Below are the code and all the weights of a small trained network. Each question names an input and a target symbol and asks about switching units off, where a switched-off unit gives its printed mean instead of its output.

import numpy as np


def w(rows, s, z=0):
    codes = np.array(rows[::2]) - 128.0
    scale = np.full(codes.shape[1], s)
    scale[-1] = z or s
    return codes * scale


def f(y):
    return y / 2 * (1 + np.tanh(0.7978845608 * (y + 0.044715 * y**3)))


def softmax(a):
    e = np.exp(a - a.max(-1, keepdims=True))
    return e / e.sum(-1, keepdims=True)


def log_softmax(a):
    a = a - a.max(-1, keepdims=True)
    return a - np.log(np.exp(a).sum(-1, keepdims=True))


def net(x, mask):
    ids = ['αεζλστ'.index(c) for c in x.split()]
    T = len(ids)
    res = E[ids] + P[:T]
    r = res
    for j in range(2):
        rows = slice(3 * j, 3 * j + 3)
        q, k, v = (r @ M[0][rows].T for M in (Q, K, V))
        z = softmax(np.where(np.tri(T) > 0, q @ k.T / 3**0.5, -1e9)) @ v
        o = O[0][rows]
        res = res + np.where(mask[j], z, o[:, -1]) @ o[:, :-1]
    y = f(res @ A[0][:, :-1].T + A[0][:, -1])
    res = res + np.where(mask[2:10], y, B[0][:, -1]) @ B[0][:, :-1]
    return log_softmax(res[-1] @ U[:, :-1].T + U[:, -1])


Q, K, V, O, A, B = {}, {}, {}, {}, {}, {}
E = w([
[138,187,148,148,100,135,140,54,81,141],'α',
[105,137,247,96,125,52,133,121,123,101],'ε',
[97,144,85,91,134,43,97,154,187,108],'ζ',
[163,96,149,128,109,181,109,112,59,102],'λ',
[93,181,128,78,67,124,151,65,188,190],'σ',
[131,43,125,74,119,134,64,203,118,112],'τ',
],0.016)
P = w([
[196,134,147,161,124,69,69,136,141,164],'0',
[119,69,111,222,86,50,128,151,92,180],'1',
[152,166,175,152,145,120,51,126,162,123],'2',
[71,89,133,213,121,99,120,141,118,150],'3',
[178,107,141,100,130,81,93,119,122,135],'4',
[111,104,116,166,85,103,159,154,104,122],'5',
[120,144,170,96,161,143,73,105,158,98],'6',
[57,133,118,162,132,153,143,153,113,118],'7',
[158,87,140,40,142,111,118,111,118,118],'8',
[104,147,99,113,88,151,176,170,89,88],'9',
[93,120,170,44,185,174,102,89,153,88],'10',
[55,148,96,96,129,201,173,165,104,79],'11',
[117,62,126,5,175,136,123,84,109,116],'12',
[91,173,92,77,81,208,185,176,111,37],'13',
],0.014)
Q[0] = w([
[135,136,152,158,142,187,125,155,199,139],'H0',
[145,126,154,75,147,161,1,67,154,107],'H0',
[68,174,138,196,132,155,172,144,146,66],'H0',
[69,78,203,133,66,111,140,96,37,98],'H1',
[213,110,157,176,174,211,125,128,57,103],'H1',
[107,199,147,167,110,149,190,47,122,166],'H1',
],0.046)
K[0] = w([
[180,94,124,129,56,108,135,163,155,157],'H0',
[124,104,96,4,106,163,192,139,109,105],'H0',
[201,156,116,146,103,48,155,122,80,121],'H0',
[163,87,247,142,155,86,132,79,85,138],'H1',
[173,107,140,170,137,243,119,137,29,88],'H1',
[117,205,141,135,93,158,194,25,105,177],'H1',
],0.046)
V[0] = w([
[168,92,151,142,133,211,177,70,121,133],'H0',
[151,99,46,172,218,119,102,127,94,8],'H0',
[110,193,149,124,252,39,233,89,77,48],'H0',
[198,95,94,147,157,89,37,80,154,198],'H1',
[70,152,54,114,91,207,152,129,125,70],'H1',
[131,145,84,120,104,152,153,123,112,137],'H1',
],0.012)
O[0] = w([
[218,166,123,171,117,114,255,77,149,126,70],'H0',
[120,114,156,212,119,187,72,105,231,79,28],'H0',
[128,226,144,145,72,121,23,246,159,141,49],'H0',
[131,147,172,112,132,136,140,136,117,67,223],'H1',
[134,101,178,137,136,85,125,129,96,124,2],'H1',
[114,120,152,119,140,87,112,172,148,88,78],'H1',
],0.0086,0.0083)
A[0] = w([
[100,167,87,120,120,85,122,92,153,134,130],'N0',
[226,136,148,146,183,125,124,105,196,131,56],'N1',
[185,123,129,102,167,135,68,71,158,133,100],'N2',
[91,133,75,156,80,136,142,155,103,143,187],'N3',
[215,179,176,117,177,120,95,141,142,167,2],'N4',
[79,106,138,158,103,120,201,162,118,113,193],'N5',
[251,178,130,131,185,116,104,105,167,130,132],'N6',
[158,52,110,224,129,28,81,120,125,236,97],'N7',
],0.022,0.0071)
B[0] = w([
[149,122,131,140,139,161,114,132,82,103,235],'N0',
[238,111,61,155,57,201,7,114,153,178,166],'N1',
[122,139,152,130,92,64,148,110,187,119,232],'N2',
[125,81,105,162,126,134,159,79,166,124,252],'N3',
[91,90,99,155,126,138,174,96,141,121,145],'N4',
[100,129,107,141,95,109,75,146,142,145,222],'N5',
[114,144,202,183,239,112,194,238,122,137,176],'N6',
[118,199,198,66,117,71,104,157,162,112,175],'N7',
],0.015,0.011)
U = w([
[72,188,123,83,85,46,75,232,138,169,140],'α',
[43,102,2,165,74,186,159,186,119,138,253],'ε',
[83,134,104,117,160,116,179,212,129,135,57],'ζ',
[135,91,112,73,147,102,183,117,183,104,20],'λ',
[155,150,89,26,176,122,136,161,83,159,162],'σ',
[159,131,96,99,141,133,123,184,158,168,99],'τ',
],0.0049,0.0057)

Each question gives the input, a string of symbols that net reads in full, and the target symbol t.
The units are the heads (3 rows each of Q, K, V and O) and the neurons (one row each of A and B). Each row of codes is followed by its name. A weight is (code - 128) times the scale printed after its matrix; where a second scale follows, it is the last column's (O, A, B and U).
mask holds one flag per unit, heads first, then neurons. A switched-off unit (its flag False) gives its mean, the last column of its rows in O or B, instead of its output. The means were averaged over made-up inputs and are rounded, as every weight is.
A unit's drop is (log p(t) with every unit on - log p(t) with that unit switched off) / (log p(t) with every unit on - log p(t) with every unit switched off).
The circuit of an input: a set's keep is (log p(t) with only the set's units on - log p(t) with every unit switched off) / (log p(t) with every unit on - log p(t) with every unit switched off). Starting from all 10 units, units are removed one at a time, each time the one whose removal leaves the highest keep (on an exact tie, the one counted first), for as long as the keep stays at least 0.8.
units of the circuit, in order: the units of the circuit, biggest drop first
top k neurons: the k neurons with the biggest drops, biggest first
which heads matter: for each layer, one digit per head in row order, 1 if its drop is at least 0.15 and else 0, layers parted by /
drop when u is switched off: that unit's drop, to one decimal
input ε α α λ, target α: units of the circuit, in order -> [H1; N7]
input α α λ α α τ λ ε, target α: top 2 neurons -> [N7; N5]
input σ τ λ α ε α λ, target τ: top 2 neurons -> [N1; N6]
input ε σ λ λ α λ ζ λ σ ζ ε, target σ: units of the circuit, in order -> [H0; N2]
input α α λ σ τ α α α σ ε ε ζ ε, target α: which heads matter -> 10
input λ ε α σ τ α λ α α α α, target ζ: which heads matter -> 10
input σ α ε, target σ: which heads matter -> 10
input λ α ε ζ, target α: units of the circuit, in order -> [N7]
input α ε λ α α, target τ: top 2 neurons -> [N1; N6]
input λ ζ ε, target τ: top 2 neurons -> [N1; N6]
input λ ζ α σ, target α: drop when H1 is switched off -> 2.8
input σ ζ σ τ ε ζ α ζ σ ζ σ ε τ λ, target α: drop when H1 is switched off -> 1.6
input λ ζ ε ζ ζ α λ σ λ λ σ λ τ, target λ: drop when H0 is switched off -> 0.8
input ζ λ ζ, target τ: drop when N6 is switched off -> 0.1
input σ τ ζ σ τ λ τ σ τ σ ε, target λ: top neuron -> [N2]
input ζ α α σ, target α: top 2 neurons -> [N7; N5]
